Here is a tiny trained network, its code and every weight. The questions are about switching its units off for an input and a class, where a switched-off unit gives its printed mean instead of its output.

import numpy as np


def w(rows, s, z=0):
    codes = np.array(rows[::2]) - 128.0
    scale = np.full(codes.shape[1], s)
    scale[-1] = z or s
    return codes * scale


def f(y):
    return np.maximum(y, 0)


def log_softmax(a):
    a = a - a.max(-1, keepdims=True)
    return a - np.log(np.exp(a).sum(-1, keepdims=True))


def net(x, mask):
    res = np.array(x, float).reshape(1, 4) / 4 @ E
    y = f(res @ A[0][:, :-1].T + A[0][:, -1])
    res = res + np.where(mask, y, B[0][:, -1]) @ B[0][:, :-1]
    return log_softmax(res[-1] @ U[:, :-1].T + U[:, -1])


A, B = {}, {}
E = w([
[108,72,153,3,98,71,150,132,146],'x0',
[94,61,122,147,98,151,214,198,146],'x1',
[79,133,74,77,173,177,139,102,248],'x2',
[191,148,178,116,159,123,118,152,122],'x3',
],0.015)
A[0] = w([
[181,235,147,250,136,191,86,150,166,195],'n1',
[66,162,21,65,130,171,87,62,142,254],'n2',
[171,132,217,92,127,58,159,102,146,143],'n3',
[166,23,182,69,34,210,225,193,157,255],'n4',
[69,158,129,54,102,67,86,26,158,193],'n5',
[254,135,229,53,145,73,82,144,135,174],'n6',
],0.0085,0.0043)
B[0] = w([
[126,137,149,185,246,89,72,100,131,244],'n1',
[135,131,94,77,151,139,147,32,161,226],'n2',
[143,176,150,100,84,117,117,155,137,184],'n3',
[89,145,80,178,71,102,190,197,129,250],'n4',
[194,93,77,52,88,144,97,113,105,212],'n5',
[213,142,198,108,87,215,166,165,92,228],'n6',
],0.013,0.017)
U = w([
[156,68,21,37,98,125,110,63,156,132],'0',
[156,137,144,251,163,80,33,112,30,242],'1',
[107,180,98,157,254,232,115,107,244,63],'2',
[22,75,48,175,70,89,237,216,167,216],'3',
[181,184,240,134,90,221,122,211,127,3],'4',
],0.0088,0.0021)

Each question gives the input, the list of numbers given to net, and the class t.
The units are the neurons (one row each of A and B). Each row of codes is followed by its name. A weight is (code - 128) times the scale printed after its matrix; where a second scale follows, it is the last column's (A, B and U).
mask holds one flag per neuron, in row order. A switched-off neuron (its flag False) gives its mean, the last column of its row in B, instead of its output. The means were averaged over made-up inputs and are rounded, as every weight is.
A unit's drop is (log p(t) with every unit on - log p(t) with that unit switched off) / (log p(t) with every unit on - log p(t) with every unit switched off).
The circuit of an input: a set's keep is (log p(t) with only the set's units on - log p(t) with every unit switched off) / (log p(t) with every unit on - log p(t) with every unit switched off). Starting from all 6 units, units are removed one at a time, each time the one whose removal leaves the highest keep (on an exact tie, the one counted first), for as long as the keep stays at least 0.8.
circuit, biggest first: the units of the circuit, biggest drop first
unit that matters most: the unit with the biggest drop
top k neurons: the k neurons with the biggest drops, biggest first
drop when u is switched off: that unit's drop, to one decimal
input [0,0,8,2], class 0: circuit, biggest first : [n1]
input [-2,5,7,-2], class 3: top 2 neurons : [n1 n4]
input [5,-1,-2,-2], class 4: top 3 neurons : [n2 n3 n6]
input [7,0,3,3], class 4: top 2 neurons : [n6 n3]
input [2,2,-6,-1], class 3: circuit, biggest first : [n4 n1]
input [7,1,-1,0], class 3: top 2 neurons : [n4 n1]
input [8,-2,-7,-7], class 4: top 2 neurons : [n2 n6]
input [8,1,-5,0], class 4: top 2 neurons : [n6 n3]
input [-1,-6,5,2], class 0: top 2 neurons : [n5 n2]
input [-4,-4,5,-8], class 0: top 2 neurons : [n5 n2]
input [7,5,2,5], class 3: drop when n4 is switched off : 2.9
input [1,7,5,7], class 3: drop when n4 is switched off : 0.0
input [0,-4,-5,6], class 4: drop when n6 is switched off : 1.1
input [-4,7,-2,4], class 3: unit that matters most : n4
